Below are the code and all the weights of a small trained network. Each question names an input and a target symbol and asks about switching units off, where a switched-off unit gives its printed mean instead of its output.

import numpy as np


def w(rows, s, z=0):
    codes = np.array(rows[::2]) - 128.0
    scale = np.full(codes.shape[1], s)
    scale[-1] = z or s
    return codes * scale


def norm(h):
    return h / np.sqrt((h * h).mean(-1, keepdims=True) + 1e-5)


def f(y):
    return y / 2 * (1 + np.tanh(0.7978845608 * (y + 0.044715 * y**3)))


def softmax(a):
    e = np.exp(a - a.max(-1, keepdims=True))
    return e / e.sum(-1, keepdims=True)


def log_softmax(a):
    a = a - a.max(-1, keepdims=True)
    return a - np.log(np.exp(a).sum(-1, keepdims=True))


def net(x, mask):
    ids = ['αβγηθφ'.index(c) for c in x.split()]
    T = len(ids)
    res = E[ids] + P[:T]
    u = 0
    for l in range(2):
        q, k, v = (norm(res) @ M[l].T for M in (Q, K, V))
        z = softmax(np.where(np.tri(T) > 0, q @ k.T / 2**0.5, -1e9)) @ v
        res = res + np.where(mask[u], z, O[l][:, -1]) @ O[l][:, :-1]
        u += 1
        y = f(norm(res) @ A[l][:, :-1].T + A[l][:, -1])
        res = res + np.where(mask[u : u + 16], y, B[l][:, -1]) @ B[l][:, :-1]
        u += 16
    return log_softmax(norm(res)[-1] @ U[:, :-1].T + U[:, -1])


Q, K, V, O, A, B = {}, {}, {}, {}, {}, {}
E = w([
[115,230,31,247,156],'α',
[2,27,59,71,131],'β',
[117,181,131,112,160],'γ',
[74,192,55,136,55],'η',
[94,141,198,234,26],'θ',
[104,74,109,177,243],'φ',
],0.00062)
P = w([
[175,83,163,91,105],'0',
[145,133,73,198,110],'1',
[97,155,138,80,146],'2',
[130,45,129,168,208],'3',
[108,140,38,205,96],'4',
[85,154,152,86,154],'5',
[122,35,135,172,215],'6',
[94,136,11,201,111],'7',
[77,156,158,92,155],'8',
],0.0011)
Q[0] = w([
[249,49,81,235,67],'L0H1',
[252,29,91,223,93],'L0H1',
],0.0027)
K[0] = w([
[47,153,3,232,163],'L0H1',
[46,145,12,238,184],'L0H1',
],0.0036)
V[0] = w([
[6,165,99,140,204],'L0H1',
[213,94,184,34,93],'L0H1',
],0.0012)
O[0] = w([
[240,80,27,13,126,178],'L0H1',
[24,32,255,232,189,1],'L0H1',
],0.00086,0.00058)
A[0] = w([
[103,122,112,117,84,67],'L0N1',
[123,110,117,122,154,122],'L0N2',
[113,176,137,100,91,89],'L0N3',
[135,138,200,145,73,107],'L0N4',
[252,83,144,110,128,3],'L0N5',
[74,100,145,29,105,121],'L0N6',
[102,190,103,159,158,23],'L0N7',
[124,124,125,126,124,122],'L0N8',
[133,168,161,82,186,19],'L0N9',
[105,91,131,104,151,134],'L0N10',
[128,128,128,128,128,127],'L0N11',
[123,103,107,119,149,156],'L0N12',
[110,98,137,144,141,159],'L0N13',
[130,122,139,150,121,111],'L0N14',
[119,142,101,134,147,50],'L0N15',
[208,119,125,139,98,19],'L0N16',
],0.0035,0.00073)
B[0] = w([
[127,80,202,107,190,131],'L0N1',
[139,172,120,128,71,158],'L0N2',
[119,40,92,171,254,114],'L0N3',
[145,154,25,47,135,65],'L0N4',
[76,119,240,194,146,2],'L0N5',
[221,169,157,220,146,143],'L0N6',
[170,50,235,69,86,231],'L0N7',
[132,130,137,129,133,130],'L0N8',
[56,50,43,166,46,74],'L0N9',
[153,198,132,140,80,155],'L0N10',
[128,128,128,128,128,128],'L0N11',
[161,185,144,104,71,186],'L0N12',
[119,193,120,97,144,174],'L0N13',
[107,130,92,103,160,121],'L0N14',
[158,121,180,117,86,166],'L0N15',
[59,144,114,221,151,41],'L0N16',
],0.0013,0.00081)
Q[1] = w([
[17,194,150,24,152],'L1H1',
[245,47,85,255,112],'L1H1',
],0.0059)
K[1] = w([
[116,110,248,97,99],'L1H1',
[131,137,1,159,170],'L1H1',
],0.0046)
V[1] = w([
[1,152,131,131,234],'L1H1',
[88,207,56,142,80],'L1H1',
],0.0015)
O[1] = w([
[230,69,202,221,29,161],'L1H1',
[125,222,254,76,60,255],'L1H1',
],0.0011,0.00065)
A[1] = w([
[163,106,100,123,129,79],'L1N1',
[193,170,116,54,106,108],'L1N2',
[100,169,119,130,133,137],'L1N3',
[124,125,252,116,120,46],'L1N4',
[176,101,132,196,99,104],'L1N5',
[203,60,199,123,183,128],'L1N6',
[123,140,133,101,108,99],'L1N7',
[106,24,83,57,114,100],'L1N8',
[111,158,139,143,138,121],'L1N9',
[122,132,131,126,119,118],'L1N10',
[168,111,121,149,123,82],'L1N11',
[43,92,198,196,147,5],'L1N12',
[116,170,139,144,134,145],'L1N13',
[87,140,163,92,178,96],'L1N14',
[119,120,89,140,173,121],'L1N15',
[181,178,147,136,160,133],'L1N16',
],0.0032,0.0012)
B[1] = w([
[119,177,68,116,106,87],'L1N1',
[199,154,184,98,212,253],'L1N2',
[141,100,193,118,106,225],'L1N3',
[94,160,20,88,76,90],'L1N4',
[84,54,126,78,206,139],'L1N5',
[81,173,210,115,42,67],'L1N6',
[130,130,150,151,167,124],'L1N7',
[251,99,93,172,69,120],'L1N8',
[134,89,136,138,102,150],'L1N9',
[127,130,140,138,136,125],'L1N10',
[108,132,96,106,153,74],'L1N11',
[247,209,59,165,184,59],'L1N12',
[154,70,162,126,105,203],'L1N13',
[95,100,122,217,133,77],'L1N14',
[98,132,133,64,48,174],'L1N15',
[190,112,18,98,104,171],'L1N16',
],0.0015,0.00052)
U = w([
[193,233,62,249,184,90],'α',
[254,12,131,150,28,85],'β',
[235,153,182,53,204,252],'γ',
[41,228,145,23,38,107],'η',
[36,74,214,244,133,172],'θ',
[30,28,58,46,249,74],'φ',
],0.0079,0.004)

Each question gives the input, a string of symbols that net reads in full, and the target symbol t.
The units are the heads (2 rows each of Q, K, V and O) and the neurons (one row each of A and B). Each row of codes is followed by its name. A weight is (code - 128) times the scale printed after its matrix; where a second scale follows, it is the last column's (O, A, B and U).
mask holds one flag per unit, layer by layer, with each layer's heads first. A switched-off unit (its flag False) gives its mean, the last column of its rows in O or B, instead of its output. The means were averaged over made-up inputs and are rounded, as every weight is.
A unit's drop is (log p(t) with every unit on - log p(t) with that unit switched off) / (log p(t) with every unit on - log p(t) with every unit switched off).
The circuit of an input: a set's keep is (log p(t) with only the set's units on - log p(t) with every unit switched off) / (log p(t) with every unit on - log p(t) with every unit switched off). Starting from the 12 units with the biggest drops (on a tie, the unit counted first), units are removed one at a time, each time the one whose removal leaves the highest keep (on an exact tie, the one counted first), for as long as the keep stays at least 0.8.
units of the circuit, in order: the units of the circuit, biggest drop first
top k neurons: the k neurons with the biggest drops, biggest first
k most important neurons of layer l: the k neurons of layer l with the biggest drops, biggest first
input η β η β, target β: units of the circuit, in order -> [L1N8]
input γ η φ, target α: top 2 neurons -> [L1N12; L0N7]
input φ β η α η θ α φ θ, target β: top 2 neurons -> [L0N4; L0N3]
input φ η γ, target β: units of the circuit, in order -> [L0N9; L1N8; L1H1; L0H1]
input α β η θ α φ γ α θ, target γ: units of the circuit, in order -> [L0H1; L0N4; L1N2; L0N3]
input φ β η, target β: 2 most important neurons of layer 0 -> [L0N3; L0N7]
input β γ α φ φ γ η η γ, target φ: units of the circuit, in order -> [L1H1; L0N9; L0N3]
input β γ β η φ, target φ: top 2 neurons -> [L1N6; L1N12]
input θ α α γ φ γ γ γ, target γ: 4 most important neurons of layer 1 -> [L1N2; L1N4; L1N14; L1N6]
input φ θ γ γ φ φ γ α α, target β: top 3 neurons -> [L0N7; L1N8; L0N3]
input φ β β γ η φ α β η, target β: top 3 neurons -> [L0N3; L1N8; L0N9]
input η θ γ γ η φ, target η: top 4 neurons -> [L0N4; L0N7; L1N4; L1N6]
input η α α η η φ, target η: top 4 neurons -> [L0N7; L0N4; L1N4; L1N6]
input α γ θ, target γ: units of the circuit, in order -> [L0N4; L1N2; L0N3]
input α φ φ γ γ, target γ: top 4 neurons -> [L0N9; L1N2; L0N7; L1N4]
input β γ β β α γ, target φ: top 4 neurons -> [L0N6; L0N9; L0N10; L0N3]
input φ α η φ α β θ α γ, target β: top 3 neurons -> [L0N9; L0N3; L1N8]
input θ θ α, target θ: most important neuron of layer 0 -> [L0N7]
input α θ γ γ, target η: top 2 neurons -> [L1N6; L0N5]
input γ φ γ η η θ β η β, target α: 2 most important neurons of layer 0 -> [L0N6; L0N7]
input θ β β α φ φ φ η θ, target θ: 4 most important neurons of layer 0 -> [L0N4; L0N3; L0N12; L0N7]
